Below is a small trained network, with its code and all its weights. Each question gives an input and a target symbol and asks what happens when units are switched off, that is, made to give their printed mean instead of their output.

import numpy as np


def w(rows, s, z=0):
    codes = np.array(rows[::2]) - 128.0
    scale = np.full(codes.shape[1], s)
    scale[-1] = z or s
    return codes * scale


def norm(h):
    return h / np.sqrt((h * h).mean(-1, keepdims=True) + 1e-5)


def f(y):
    return np.maximum(y, 0)


def softmax(a):
    e = np.exp(a - a.max(-1, keepdims=True))
    return e / e.sum(-1, keepdims=True)


def log_softmax(a):
    a = a - a.max(-1, keepdims=True)
    return a - np.log(np.exp(a).sum(-1, keepdims=True))


def net(x, mask):
    ids = ['ΔΞΣαγεζθλμπφψω'.index(c) for c in x.split()]
    T = len(ids)
    res = E[ids] + P[:T]
    u = 0
    for l in range(2):
        q, k, v = (norm(res) @ M[l].T for M in (Q, K, V))
        z = softmax(np.where(np.tri(T) > 0, q @ k.T / 3**0.5, -1e9)) @ v
        res = res + np.where(mask[u], z, O[l][:, -1]) @ O[l][:, :-1]
        u += 1
        y = f(norm(res) @ A[l][:, :-1].T + A[l][:, -1])
        res = res + np.where(mask[u : u + 4], y, B[l][:, -1]) @ B[l][:, :-1]
        u += 4
    return log_softmax(norm(res)[-1] @ U[:, :-1].T + U[:, -1])


Q, K, V, O, A, B = {}, {}, {}, {}, {}, {}
E = w([
[141,117,94,111,113,112,126,191],'Δ',
[124,138,97,112,110,131,119,194],'Ξ',
[128,121,94,135,101,184,118,148],'Σ',
[136,121,102,132,135,193,114,113],'α',
[160,2,119,123,126,98,211,114],'γ',
[127,119,109,142,101,193,138,117],'ε',
[146,130,110,101,88,151,146,160],'ζ',
[120,144,83,152,132,132,99,123],'θ',
[145,152,111,87,120,135,121,140],'λ',
[132,132,111,153,104,144,145,99],'μ',
[145,150,102,118,112,111,122,94],'π',
[132,139,127,150,145,119,135,141],'φ',
[142,146,122,128,144,111,121,115],'ψ',
[128,143,146,124,141,120,139,122],'ω',
],0.0098)
P = w([
[167,62,205,159,93,149,4,184],'0',
[192,125,202,174,88,154,40,176],'1',
[160,162,189,168,97,143,63,163],'2',
[182,181,159,173,104,150,110,157],'3',
[156,198,136,161,110,159,128,147],'4',
[156,193,112,154,119,154,150,145],'5',
[146,187,88,146,123,154,166,145],'6',
[126,170,72,131,140,156,170,144],'7',
[129,133,33,121,154,160,187,146],'8',
[100,127,39,109,156,160,176,136],'9',
[63,106,22,87,171,159,174,136],'10',
],0.0044)
Q[0] = w([
[112,128,137,74,119,149,154,130],'L0H1',
[149,130,252,156,88,110,32,127],'L0H1',
[217,213,114,164,127,134,166,137],'L0H1',
],0.015)
K[0] = w([
[86,117,112,149,116,141,142,131],'L0H1',
[145,92,232,150,91,120,33,133],'L0H1',
[154,248,200,173,127,122,145,117],'L0H1',
],0.014)
V[0] = w([
[145,127,36,143,77,82,65,55],'L0H1',
[141,151,111,168,250,84,101,119],'L0H1',
[73,100,125,244,125,138,137,179],'L0H1',
],0.012)
O[0] = w([
[122,216,144,212,137,9,107,88,253],'L0H1',
[115,106,196,214,82,170,136,239,186],'L0H1',
[156,118,3,182,111,137,187,186,115],'L0H1',
],0.0062,0.0033)
A[0] = w([
[146,121,142,93,192,101,99,191,255],'L0N1',
[118,121,207,137,79,137,131,164,178],'L0N2',
[139,8,147,133,110,48,156,117,40],'L0N3',
[60,149,147,78,137,160,88,119,124],'L0N4',
],0.012,0.0017)
B[0] = w([
[151,158,141,84,37,192,56,54,191],'L0N1',
[219,22,137,228,119,154,57,61,254],'L0N2',
[222,196,214,198,87,114,254,67,148],'L0N3',
[199,253,138,99,89,201,141,94,169],'L0N4',
],0.0052,0.0063)
Q[1] = w([
[191,252,5,255,5,156,137,123],'L1H1',
[200,161,105,187,102,198,81,3],'L1H1',
[133,115,33,79,117,169,116,133],'L1H1',
],0.0099)
K[1] = w([
[83,119,172,190,199,138,247,104],'L1H1',
[139,98,200,99,125,95,221,108],'L1H1',
[112,144,113,81,141,169,159,131],'L1H1',
],0.014)
V[1] = w([
[155,151,108,145,242,168,153,139],'L1H1',
[75,103,145,173,152,191,144,39],'L1H1',
[179,69,138,124,66,79,245,71],'L1H1',
],0.011)
O[1] = w([
[87,172,48,132,165,179,52,131,119],'L1H1',
[176,58,101,135,158,123,29,90,169],'L1H1',
[229,64,158,143,254,83,189,175,253],'L1H1',
],0.0061,0.0069)
A[1] = w([
[116,103,98,54,146,157,167,116,27],'L1N1',
[102,21,178,71,138,186,130,123,6],'L1N2',
[126,126,144,38,156,139,130,100,74],'L1N3',
[119,92,214,99,252,108,118,220,107],'L1N4',
],0.018,0.0018)
B[1] = w([
[100,93,176,112,111,94,101,134,169],'L1N1',
[113,190,155,93,194,114,121,183,202],'L1N2',
[110,125,120,177,155,157,184,123,167],'L1N3',
[141,134,114,62,5,111,138,117,254],'L1N4',
],0.017,0.0073)
U = w([
[227,102,164,71,91,100,217,140,134],'Δ',
[57,116,173,70,15,114,134,162,156],'Ξ',
[106,98,108,75,97,102,100,132,119],'Σ',
[97,140,45,72,115,206,29,100,104],'α',
[141,124,131,120,137,141,138,133,2],'γ',
[117,18,90,82,194,113,90,103,158],'ε',
[50,57,180,140,172,132,203,102,190],'ζ',
[58,219,79,210,80,102,154,186,86],'θ',
[124,207,159,120,116,254,181,37,151],'λ',
[199,157,28,156,241,72,174,101,138],'μ',
[94,222,206,124,141,4,94,53,47],'π',
[135,98,76,190,114,239,191,228,91],'φ',
[199,63,211,225,109,141,46,123,125],'ψ',
[155,179,195,67,223,165,92,210,217],'ω',
],0.0058,0.0023)

Each question gives the input, a string of symbols that net reads in full, and the target symbol t.
The units are the heads (3 rows each of Q, K, V and O) and the neurons (one row each of A and B). Each row of codes is followed by its name. A weight is (code - 128) times the scale printed after its matrix; where a second scale follows, it is the last column's (O, A, B and U).
mask holds one flag per unit, layer by layer, with each layer's heads first. A switched-off unit (its flag False) gives its mean, the last column of its rows in O or B, instead of its output. The means were averaged over made-up inputs and are rounded, as every weight is.
A unit's drop is (log p(t) with every unit on - log p(t) with that unit switched off) / (log p(t) with every unit on - log p(t) with every unit switched off).
The circuit of an input: a set's keep is (log p(t) with only the set's units on - log p(t) with every unit switched off) / (log p(t) with every unit on - log p(t) with every unit switched off). Starting from all 10 units, units are removed one at a time, each time the one whose removal leaves the highest keep (on an exact tie, the one counted first), for as long as the keep stays at least 0.8.
units of the circuit, in order: the units of the circuit, biggest drop first
top k neurons: the k neurons with the biggest drops, biggest first
k most important neurons of layer l: the k neurons of layer l with the biggest drops, biggest first
drop of u: that unit's drop, to one decimal
input ζ ψ Ξ λ α, target λ: units of the circuit, in order	L0H1, L1N3
input Ξ Ξ ζ, target ζ: top 4 neurons	L1N3, L1N1, L1N4, L0N2
input ω Δ φ ψ ε φ ζ φ Ξ λ Ξ, target λ: top 2 neurons	L0N4, L1N3
input λ α ε λ θ, target λ: units of the circuit, in order	L0H1, L1N3, L0N4
input α ω Ξ φ ε, target φ: units of the circuit, in order	L0H1
input ε α ε ζ Ξ, target ζ: units of the circuit, in order	L0H1, L1N3, L1N1, L1N4
input Ξ Ξ φ π ε ζ, target π: top 2 neurons	L1N4, L0N2
input π ω Δ, target ω: top 2 neurons	L1N2, L1N4
input Δ Σ μ ε ψ ε Ξ, target ψ: units of the circuit, in order	L0H1, L0N2
input α Δ ε Δ Ξ π ψ Ξ ω Ξ, target ω: units of the circuit, in order	L0H1, L1N2
input λ π Δ Δ Ξ λ ζ ε Σ α α, target α: units of the circuit, in order	L1H1, L0N2
input Δ Ξ Δ, target Ξ: units of the circuit, in order	L0H1, L1H1, L0N2, L1N1
input λ Ξ ω ε λ Δ φ ψ π, target ψ: units of the circuit, in order	L0H1, L0N2
input μ λ π ω Ξ π λ, target π: units of the circuit, in order	L0H1
input ω Ξ α Ξ, target α: units of the circuit, in order	L1H1, L0H1, L0N1
input μ λ α π μ ε π, target π: top 2 neurons	L1N4, L0N2
input α Ξ Ξ Ξ ψ Ξ Ξ Ξ Ξ, target Ξ: units of the circuit, in order	L1N1, L0H1, L1H1
input λ ψ Ξ Δ Σ ψ μ Σ ψ, target ψ: top 2 neurons	L0N2, L1N4
input Σ Ξ Δ π ζ ε ψ Ξ μ ε, target μ: units of the circuit, in order	L0H1, L1N4
input λ ω Δ α λ, target λ: most important neuron of layer 0	L0N4
input Ξ φ μ ε, target φ: top 2 neurons	L1N4, L1N2
input μ φ λ, target φ: top 2 neurons	L1N4, L1N2
input Ξ Δ Δ Ξ μ Ξ Ξ, target μ: top 2 neurons	L1N4, L1N2
input ψ λ ψ π ψ π Δ, target ψ: 2 most important neurons of layer 1	L1N4, L1N2
input Ξ α Ξ, target α: 2 most important neurons of layer 1	L1N4, L1N2
input μ Ξ Δ Ξ θ, target θ: drop of L1H1	0.4
input α ψ Ξ α λ μ ε Ξ θ ε, target θ: top neuron	L0N2
input Ξ Ξ λ ψ μ, target ψ: drop of L0H1	0.2
